Below are the code and all the weights of a small trained network. Each question names an input and a class and asks about switching units off, where a switched-off unit gives its printed mean instead of its output.

import numpy as np


def w(rows, s, z=0):
    codes = np.array(rows[::2]) - 128.0
    scale = np.full(codes.shape[1], s)
    scale[-1] = z or s
    return codes * scale


def f(y):
    return y / 2 * (1 + np.tanh(0.7978845608 * (y + 0.044715 * y**3)))


def log_softmax(a):
    a = a - a.max(-1, keepdims=True)
    return a - np.log(np.exp(a).sum(-1, keepdims=True))


def net(x, mask):
    res = np.array(x, float).reshape(1, 8) / 4 @ E
    y = f(res @ A[0][:, :-1].T + A[0][:, -1])
    res = res + np.where(mask, y, B[0][:, -1]) @ B[0][:, :-1]
    return log_softmax(res[-1] @ U[:, :-1].T + U[:, -1])


A, B = {}, {}
E = w([
[104,142,148,145,127,122,145],'x0',
[112,139,141,137,126,127,137],'x1',
[77,236,54,150,145,75,94],'x2',
[82,44,117,177,62,90,71],'x3',
[58,65,123,89,218,55,161],'x4',
[131,77,35,156,106,151,253],'x5',
[164,107,93,98,130,137,102],'x6',
[147,117,111,114,129,131,114],'x7',
],0.013)
A[0] = w([
[102,88,120,109,236,100,166,135],'n1',
[82,224,49,130,148,126,137,103],'n2',
[74,54,165,48,202,85,141,140],'n3',
[122,111,70,149,120,134,207,31],'n4',
[96,147,217,97,156,55,43,163],'n5',
[136,129,111,160,61,174,83,207],'n6',
[55,47,121,197,2,96,90,27],'n7',
[94,202,30,141,111,41,102,37],'n8',
[163,152,138,180,44,220,127,132],'n9',
[107,128,58,123,126,123,156,32],'n10',
[108,111,42,190,167,188,204,25],'n11',
[97,165,135,187,156,112,128,5],'n12',
[173,54,202,110,98,150,232,30],'n13',
[56,62,95,102,164,86,126,111],'n14',
[97,88,87,126,52,102,179,46],'n15',
[170,192,152,93,203,195,221,83],'n16',
[115,71,211,76,119,187,123,135],'n17',
],0.011,0.0019)
B[0] = w([
[139,153,114,169,114,159,157,210],'n1',
[122,76,81,125,101,113,140,213],'n2',
[130,179,128,194,152,169,171,227],'n3',
[184,188,183,111,167,79,78,207],'n4',
[185,128,191,123,120,114,63,218],'n5',
[157,141,153,144,125,172,140,188],'n6',
[60,66,159,81,173,185,113,227],'n7',
[93,88,32,137,81,99,141,214],'n8',
[123,204,115,173,106,167,161,229],'n9',
[117,141,135,140,113,115,97,168],'n10',
[181,175,170,119,181,88,77,227],'n11',
[157,136,132,154,103,116,131,154],'n12',
[136,100,85,131,39,83,129,255],'n13',
[142,185,89,117,135,202,169,199],'n14',
[158,130,174,102,154,103,88,190],'n15',
[65,21,160,91,207,171,139,244],'n16',
[132,101,69,154,73,11,150,214],'n17',
],0.011,0.016)
U = w([
[146,213,133,200,116,236,168,112],'0',
[116,72,90,136,69,12,134,253],'1',
[181,190,209,68,167,49,37,112],'2',
[77,40,170,45,179,212,117,37],'3',
],0.011,0.00043)

Each question gives the input, the list of numbers given to net, and the class t.
The units are the neurons (one row each of A and B). Each row of codes is followed by its name. A weight is (code - 128) times the scale printed after its matrix; where a second scale follows, it is the last column's (A, B and U).
mask holds one flag per neuron, in row order. A switched-off neuron (its flag False) gives its mean, the last column of its row in B, instead of its output. The means were averaged over made-up inputs and are rounded, as every weight is.
A unit's drop is (log p(t) with every unit on - log p(t) with that unit switched off) / (log p(t) with every unit on - log p(t) with every unit switched off).
The circuit of an input: a set's keep is (log p(t) with only the set's units on - log p(t) with every unit switched off) / (log p(t) with every unit on - log p(t) with every unit switched off). Starting from the 12 units with the biggest drops (on a tie, the unit counted first), units are removed one at a time, each time the one whose removal leaves the highest keep (on an exact tie, the one counted first), for as long as the keep stays at least 0.8.
units of the circuit, in order: the units of the circuit, biggest drop first
top k neurons: the k neurons with the biggest drops, biggest first
drop when u is switched off: that unit's drop, to one decimal
input [7,-2,6,-5,5,7,8,6], class 2: units of the circuit, in order => [n11]
input [0,6,5,-5,3,6,-2,-8], class 2: top 2 neurons => [n11, n4]
input [5,-6,-7,-3,6,2,0,3], class 1: top 4 neurons => [n13, n17, n9, n6]
input [-6,3,-5,3,1,7,0,5], class 2: top 2 neurons => [n4, n11]
input [3,8,-8,3,-6,7,7,-3], class 1: top 3 neurons => [n13, n17, n3]
input [1,-5,-5,4,8,-1,7,-1], class 0: top 2 neurons => [n3, n14]
input [-7,7,-4,-5,8,-7,1,-7], class 0: top 2 neurons => [n3, n1]
input [-1,5,-8,-6,6,4,-6,-5], class 1: top 2 neurons => [n13, n17]
input [-2,6,-8,-1,-6,5,7,7], class 1: top 2 neurons => [n13, n17]
input [7,-7,0,-5,5,-4,1,3], class 0: top 2 neurons => [n3, n7]
input [0,-1,2,2,-8,-8,-2,-1], class 0: top 2 neurons => [n9, n11]
input [7,-2,5,-8,-6,8,-4,-1], class 2: top 3 neurons => [n11, n4, n7]
input [-8,-8,7,-1,3,8,-8,1], class 2: top 3 neurons => [n11, n4, n13]
input [-4,8,-5,-8,-6,-4,3,-6], class 3: units of the circuit, in order => [n16]
input [8,5,-8,-7,1,8,-3,-8], class 1: drop when n13 is switched off => 2.7
input [1,-1,2,3,7,8,-7,3], class 2: drop when n4 is switched off => 0.7
input [0,1,6,1,2,-5,1,8], class 1: drop when n4 is switched off => 0.1
